Below are the code and all the weights of a small trained network. Each question names an input and a class and asks about switching units off, where a switched-off unit gives its printed mean instead of its output.

import numpy as np


def w(rows, s, z=0):
    codes = np.array(rows[::2]) - 128.0
    scale = np.full(codes.shape[1], s)
    scale[-1] = z or s
    return codes * scale


def norm(h):
    return h / np.sqrt((h * h).mean(-1, keepdims=True) + 1e-5)


def f(y):
    return y / 2 * (1 + np.tanh(0.7978845608 * (y + 0.044715 * y**3)))


def log_softmax(a):
    a = a - a.max(-1, keepdims=True)
    return a - np.log(np.exp(a).sum(-1, keepdims=True))


def net(x, mask):
    res = np.array(x, float).reshape(1, 3) / 4 @ E
    u = 0
    for l in range(3):
        y = f(norm(res) @ A[l][:, :-1].T + A[l][:, -1])
        res = res + np.where(mask[u : u + 5], y, B[l][:, -1]) @ B[l][:, :-1]
        u += 5
    return log_softmax(norm(res)[-1] @ U[:, :-1].T + U[:, -1])


A, B = {}, {}
E = w([
[226,1,134],'x0',
[43,10,95],'x1',
[161,146,32],'x2',
],0.0041)
A[0] = w([
[88,135,59,102],'L0N1',
[11,131,30,3],'L0N2',
[2,86,222,58],'L0N3',
[147,209,76,130],'L0N4',
[23,131,124,75],'L0N5',
],0.0085,0.0045)
B[0] = w([
[115,32,73,156],'L0N1',
[254,74,99,198],'L0N2',
[26,106,94,250],'L0N3',
[62,106,58,217],'L0N4',
[137,47,82,191],'L0N5',
],0.014,0.0025)
A[1] = w([
[212,86,76,1],'L1N1',
[152,2,137,60],'L1N2',
[97,133,98,167],'L1N3',
[100,138,94,179],'L1N4',
[199,171,73,18],'L1N5',
],0.0084,0.0012)
B[1] = w([
[49,70,26,205],'L1N1',
[72,255,120,254],'L1N2',
[97,54,150,166],'L1N3',
[104,70,156,168],'L1N4',
[128,14,119,158],'L1N5',
],0.009,0.0035)
A[2] = w([
[179,54,255,209],'L2N1',
[56,17,155,9],'L2N2',
[19,142,250,63],'L2N3',
[149,49,54,203],'L2N4',
[171,30,95,87],'L2N5',
],0.009,0.0012)
B[2] = w([
[114,38,14,148],'L2N1',
[197,222,97,214],'L2N2',
[226,127,177,218],'L2N3',
[113,119,249,253],'L2N4',
[180,232,137,191],'L2N5',
],0.011,0.0049)
U = w([
[208,175,198,255],'0',
[56,129,95,116],'1',
[236,6,51,10],'2',
],0.013,0.00071)

Each question gives the input, the list of numbers given to net, and the class t.
The units are the neurons (one row each of A and B). Each row of codes is followed by its name. A weight is (code - 128) times the scale printed after its matrix; where a second scale follows, it is the last column's (A, B and U).
mask holds one flag per neuron, layer by layer. A switched-off neuron (its flag False) gives its mean, the last column of its row in B, instead of its output. The means were averaged over made-up inputs and are rounded, as every weight is.
A unit's drop is (log p(t) with every unit on - log p(t) with that unit switched off) / (log p(t) with every unit on - log p(t) with every unit switched off).
The circuit of an input: a set's keep is (log p(t) with only the set's units on - log p(t) with every unit switched off) / (log p(t) with every unit on - log p(t) with every unit switched off). Starting from the 12 units with the biggest drops (on a tie, the unit counted first), units are removed one at a time, each time the one whose removal leaves the highest keep (on an exact tie, the one counted first), for as long as the keep stays at least 0.8.
units of the circuit, in order: the units of the circuit, biggest drop first
unit that matters most: the unit with the biggest drop
k most important neurons: the k neurons with the biggest drops, biggest first
k most important neurons of layer l: the k neurons of layer l with the biggest drops, biggest first
drop of u: that unit's drop, to one decimal
input [1,-3,-5], class 2: unit that matters most => L1N2
input [8,6,-7], class 0: 2 most important neurons => (L1N2, L2N3)
input [8,4,-3], class 0: 2 most important neurons => (L1N2, L0N2)
input [4,2,-2], class 0: 2 most important neurons => (L0N2, L1N2)
input [1,-1,-1], class 2: 2 most important neurons => (L1N2, L2N1)
input [0,-1,6], class 1: 2 most important neurons => (L0N4, L2N3)
input [1,-2,-3], class 2: 2 most important neurons => (L1N2, L2N1)
input [4,-7,-3], class 2: 2 most important neurons => (L2N1, L1N2)
input [5,-2,5], class 0: 2 most important neurons of layer 0 => (L0N5, L0N1)
input [4,-7,-1], class 2: 4 most important neurons => (L0N1, L0N5, L2N1, L1N2)
input [-1,-6,1], class 1: 3 most important neurons of layer 0 => (L0N2, L0N4, L0N5)
input [8,-3,7], class 0: 2 most important neurons => (L2N4, L2N5)
input [6,6,0], class 0: 3 most important neurons => (L0N2, L0N5, L2N3)
input [2,8,3], class 1: units of the circuit, in order => (L1N2)
input [-8,8,3], class 2: 2 most important neurons => (L0N2, L0N5)
input [1,-7,0], class 2: 2 most important neurons of layer 2 => (L2N4, L2N5)
input [6,1,-2], class 0: 4 most important neurons of layer 1 => (L1N2, L1N5, L1N3, L1N4)
input [3,8,-1], class 0: 2 most important neurons of layer 0 => (L0N4, L0N2)
input [1,2,4], class 1: 2 most important neurons of layer 1 => (L1N2, L1N1)
input [4,-3,3], class 0: units of the circuit, in order => (L2N4)
input [3,2,6], class 1: drop of L1N2 => 0.2
input [-5,-8,7], class 1: drop of L0N4 => 0.4
